Here is a tiny trained network, its code and every weight. The questions are about switching its units off for an input and a class, where a switched-off unit gives its printed mean instead of its output.

import numpy as np


def w(rows, s, z=0):
    codes = np.array(rows[::2]) - 128.0
    scale = np.full(codes.shape[1], s)
    scale[-1] = z or s
    return codes * scale


def f(y):
    return np.maximum(y, 0)


def log_softmax(a):
    a = a - a.max(-1, keepdims=True)
    return a - np.log(np.exp(a).sum(-1, keepdims=True))


def net(x, mask):
    res = np.array(x, float).reshape(1, 4) / 4 @ E
    y = f(res @ A[0][:, :-1].T + A[0][:, -1])
    res = res + np.where(mask, y, B[0][:, -1]) @ B[0][:, :-1]
    return log_softmax(res[-1] @ U[:, :-1].T + U[:, -1])


A, B = {}, {}
E = w([
[103,1,219,61,186,207,64],'x0',
[224,73,124,161,20,188,147],'x1',
[142,97,103,236,104,10,120],'x2',
[31,70,74,103,12,172,111],'x3',
],0.0091)
A[0] = w([
[243,168,128,116,140,156,126,254],'n1',
[83,152,203,41,193,134,92,220],'n2',
[143,186,159,39,155,153,202,206],'n3',
[189,129,155,2,140,147,113,219],'n4',
[189,128,90,143,7,146,205,221],'n5',
[76,141,42,178,81,82,107,212],'n6',
[132,194,16,88,76,94,204,217],'n7',
[214,163,137,89,195,54,91,56],'n8',
[118,135,106,86,233,112,62,225],'n9',
[139,139,136,177,96,97,138,59],'n10',
[129,116,130,61,161,35,130,87],'n11',
[130,28,224,209,137,116,124,148],'n12',
],0.0088,0.0038)
B[0] = w([
[157,115,188,82,141,53,231,228],'n1',
[60,65,184,188,144,159,190,238],'n2',
[106,158,175,71,146,72,209,214],'n3',
[102,78,253,114,134,149,110,223],'n4',
[164,135,126,75,101,96,113,249],'n5',
[92,221,99,214,2,69,139,217],'n6',
[205,78,103,215,52,45,139,244],'n7',
[56,96,157,162,96,128,89,195],'n8',
[127,96,126,154,157,111,200,216],'n9',
[99,114,135,175,96,96,85,159],'n10',
[84,49,74,127,158,100,137,164],'n11',
[233,104,147,192,106,31,132,209],'n12',
],0.0076,0.011)
U = w([
[85,108,38,213,3,86,70,163],'0',
[152,125,40,99,170,192,83,36],'1',
[31,122,184,64,179,131,211,156],'2',
[152,188,38,54,167,168,129,29],'3',
[116,118,143,2,39,163,159,37],'4',
[120,7,119,174,163,150,57,56],'5',
[212,94,146,169,96,74,179,250],'6',
],0.0087,0.0024)

Each question gives the input, the list of numbers given to net, and the class t.
The units are the neurons (one row each of A and B). Each row of codes is followed by its name. A weight is (code - 128) times the scale printed after its matrix; where a second scale follows, it is the last column's (A, B and U).
mask holds one flag per neuron, in row order. A switched-off neuron (its flag False) gives its mean, the last column of its row in B, instead of its output. The means were averaged over made-up inputs and are rounded, as every weight is.
A unit's drop is (log p(t) with every unit on - log p(t) with that unit switched off) / (log p(t) with every unit on - log p(t) with every unit switched off).
The circuit of an input: a set's keep is (log p(t) with only the set's units on - log p(t) with every unit switched off) / (log p(t) with every unit on - log p(t) with every unit switched off). Starting from all 12 units, units are removed one at a time, each time the one whose removal leaves the highest keep (on an exact tie, the one counted first), for as long as the keep stays at least 0.8.
circuit, biggest first: the units of the circuit, biggest drop first
most important unit: the unit with the biggest drop
top k neurons: the k neurons with the biggest drops, biggest first
drop of u: that unit's drop, to one decimal
input [4,-3,2,2], class 5: circuit, biggest first -> [n1, n6]
input [4,6,-5,-2], class 2: circuit, biggest first -> [n7, n4]
input [-3,3,6,-1], class 0: most important unit -> n6
input [6,-1,2,-1], class 5: circuit, biggest first -> [n1, n6]
input [-2,-4,0,1], class 0: circuit, biggest first -> [n1, n4]
input [-4,8,7,-1], class 0: top 2 neurons -> [n6, n10]
input [2,2,-2,2], class 4: circuit, biggest first -> [n7, n9]
input [1,0,0,-4], class 2: circuit, biggest first -> [n7, n6]
input [7,-5,4,-8], class 5: circuit, biggest first -> [n8, n11]
input [3,-5,3,-3], class 5: top 2 neurons -> [n1, n3]
input [6,-3,3,-1], class 5: top 2 neurons -> [n1, n3]
input [7,0,-6,7], class 2: top 2 neurons -> [n2, n7]
input [0,8,-2,2], class 4: drop of n7 -> 0.2
input [-2,-1,6,-5], class 0: most important unit -> n8
input [4,-8,8,-3], class 5: drop of n11 -> 0.2
input [-1,3,-8,-1], class 2: drop of n3 -> 0.1
input [-7,5,3,-2], class 0: drop of n6 -> 0.4
